[128 = 0]

129 133 100 135 145 145 124 138 119 126 108 98 131 140 161 107 105 118 112 128 126 117 147 99 108 140 133 116 133 124 122 132 116 128 132 156 -> H/TQ
158 103 79 123 139 133 146 133 119 125 136 139 127 119 122 132 163 128 101 141 118 127 127 141 130 127 83 128 126 142 117 134 128 113 129 112 -> A/FM
113 124 127 147 150 147 126 140 140 133 81 123 136 133 101 94 116 116 127 110 127 118 127 141 121 129 82 90 151 135 118 117 121 151 113 104 -> B/BD
131 113 126 133 120 134 136 110 126 112 137 130 144 125 101 115 140 138 114 124 124 117 123 109 103 140 114 120 119 107 133 115 127 126 146 113 -> A/Qh
148 125 168 120 133 129 112 152 136 129 146 118 116 108 117 116 156 103 118 122 120 135 133 131 145 102 125 94 134 132 123 136 132 137 131 121 -> W/JQ
137 95 95 146 138 119 138 130 122 128 132 116 133 131 137 109 157 173 117 136 149 114 118 110 92 161 76 120 110 113 157 141 124 140 131 120 -> A/Qh
137 116 128 143 163 129 140 135 127 131 112 141 147 120 116 113 177 132 125 132 146 106 133 120 107 153 74 129 117 113 154 133 98 129 124 106 -> A/Qh
152 96 99 125 124 132 149 122 124 119 143 128 136 122 133 109 173 138 102 137 119 123 125 119 113 129 79 104 111 128 130 133 118 121 135 133 -> A/PZ
124 124 116 126 120 143 130 127 140 104 131 117 122 136 145 115 106 131 117 130 134 132 136 100 125 123 117 135 137 124 120 156 144 125 139 164 -> H/NG
124 110 108 146 126 128 141 127 121 130 117 131 147 127 105 105 152 133 104 111 116 109 123 133 124 159 86 80 105 128 145 130 122 126 122 107 -> A/Qh
144 123 134 129 142 146 116 151 110 134 111 120 126 130 111 109 157 89 118 126 121 121 121 156 133 142 99 104 134 153 109 134 126 134 113 99 -> W/GS
121 111 168 142 132 152 129 180 154 122 90 122 134 144 126 90 116 113 123 125 123 125 125 111 129 119 91 99 129 151 149 137 137 172 117 143 -> B/BD
144 100 113 125 132 123 138 131 128 117 130 132 139 121 109 113 161 146 105 139 134 134 125 120 97 144 78 129 124 137 145 134 130 129 132 122 -> A/Qh
125 128 102 135 133 148 130 137 116 120 114 102 134 148 160 120 105 119 120 120 130 126 143 111 148 136 129 114 115 110 134 149 121 111 132 147 -> H/PP
132 102 119 121 117 117 149 122 132 125 139 141 141 116 139 121 161 161 120 141 119 127 129 120 117 114 91 112 122 138 147 130 111 128 132 131 -> A/PZ
102 123 148 143 134 147 131 140 147 125 98 133 129 127 131 95 112 130 135 111 120 123 127 129 142 113 106 106 128 125 132 125 119 153 121 125 -> B/BD
134 99 80 138 127 125 148 110 125 108 123 132 148 133 111 114 160 152 111 169 128 123 119 133 104 146 63 129 134 122 135 145 126 116 131 109 -> A/FM
119 116 156 148 125 142 136 139 138 121 94 135 141 127 108 100 131 130 132 112 124 125 109 141 134 119 92 99 135 131 127 128 128 159 121 105 -> B/Mr
131 120 161 128 125 146 129 154 141 121 110 129 133 92 146 114 145 127 114 126 127 124 127 132 151 87 111 104 138 141 138 127 116 146 110 134 -> B/Mr
117 127 120 131 144 149 124 144 136 124 113 112 126 140 164 111 103 129 121 131 134 119 145 97 119 143 114 132 122 128 130 141 122 120 131 168 -> H/NG
110 112 150 134 123 148 131 139 148 123 96 129 135 128 115 101 113 133 119 117 124 140 127 135 136 104 93 112 150 147 134 122 121 154 100 134 -> B/Mr
138 98 129 130 111 127 143 121 132 121 131 130 138 125 117 119 152 155 114 131 116 123 124 112 114 131 92 110 114 132 149 135 123 139 133 130 -> A/FM
111 114 151 147 134 161 130 160 142 122 88 118 142 127 113 82 119 103 119 111 104 121 117 141 148 130 91 65 133 153 128 128 120 155 115 133 -> B/Hf
151 128 170 131 153 140 118 163 125 124 125 131 122 152 109 108 168 74 117 126 130 117 127 150 126 133 124 103 140 146 117 116 131 138 117 107 -> W/GS
135 107 121 123 127 130 145 110 125 108 123 125 143 124 125 116 165 141 115 124 124 121 119 117 103 124 93 125 121 118 145 133 110 125 145 126 -> A/FM
127 138 118 129 156 139 139 149 132 121 120 105 117 133 164 118 118 133 120 126 147 126 138 101 129 129 128 134 121 87 114 132 125 115 139 143 -> H/NG
119 113 147 141 137 152 125 155 139 115 99 119 139 127 122 96 129 111 116 112 121 114 130 126 133 130 102 97 133 136 132 128 113 144 120 124 -> B/BD
141 103 107 120 125 133 137 130 127 119 130 116 138 112 119 101 176 141 90 121 127 120 128 115 118 138 74 96 121 118 144 138 135 138 132 127 -> A/Qh
134 125 110 129 128 139 131 122 117 125 135 90 121 137 165 107 122 141 151 117 128 132 140 106 131 120 122 98 128 87 113 142 124 117 138 149 -> H/PP
128 133 105 124 138 143 131 138 147 131 118 99 117 136 155 110 100 147 128 134 136 132 147 98 119 121 110 143 125 123 144 133 120 129 137 139 -> H/NG
148 130 113 132 141 145 125 136 116 117 135 104 125 135 172 120 121 105 98 129 137 126 150 89 124 131 140 122 113 108 117 142 120 99 146 172 -> H/TQ
144 132 132 122 130 145 128 148 133 113 130 102 125 122 173 110 128 110 126 138 128 129 145 106 136 118 129 119 117 126 119 146 109 120 146 176 -> H/TQ
132 111 131 128 158 123 122 126 122 132 131 121 144 115 114 110 164 141 110 116 132 111 133 123 107 150 96 105 113 113 156 130 108 124 135 121 -> A/Qh
131 143 99 126 141 133 132 140 135 133 127 109 106 137 168 117 99 146 142 149 139 133 137 98 118 121 135 138 122 105 120 129 132 128 144 153 -> H/NG
150 114 178 121 122 140 93 157 117 110 132 95 106 119 114 122 169 77 93 131 156 123 116 144 149 140 121 111 136 139 120 155 168 146 121 136 -> W/GS
126 127 129 125 120 138 137 130 133 123 133 98 124 128 151 98 112 126 120 110 118 130 144 85 119 119 131 95 123 113 117 128 114 122 144 167 -> H/TQ
92 114 171 152 118 144 114 130 134 124 77 123 153 126 119 97 126 123 132 116 129 117 116 133 133 133 99 101 130 143 132 133 106 150 107 140 -> B/Mr
150 122 160 136 147 137 119 169 136 130 118 121 126 109 123 102 164 95 103 127 146 125 136 130 139 121 94 91 140 130 135 131 142 146 87 118 -> W/JQ
153 134 195 108 149 141 106 158 116 128 129 108 116 99 136 103 206 71 97 125 122 114 138 137 143 125 137 88 120 146 118 118 100 136 123 140 -> W/GS
108 116 141 144 127 150 127 150 140 122 83 129 155 135 126 106 105 116 117 125 124 114 129 122 129 126 117 117 143 153 133 125 119 151 114 133 -> B/Mr
132 122 152 122 146 144 119 144 126 132 112 105 111 125 114 110 152 96 100 112 128 126 131 148 139 124 103 118 138 134 117 126 125 141 112 105 -> W/JQ
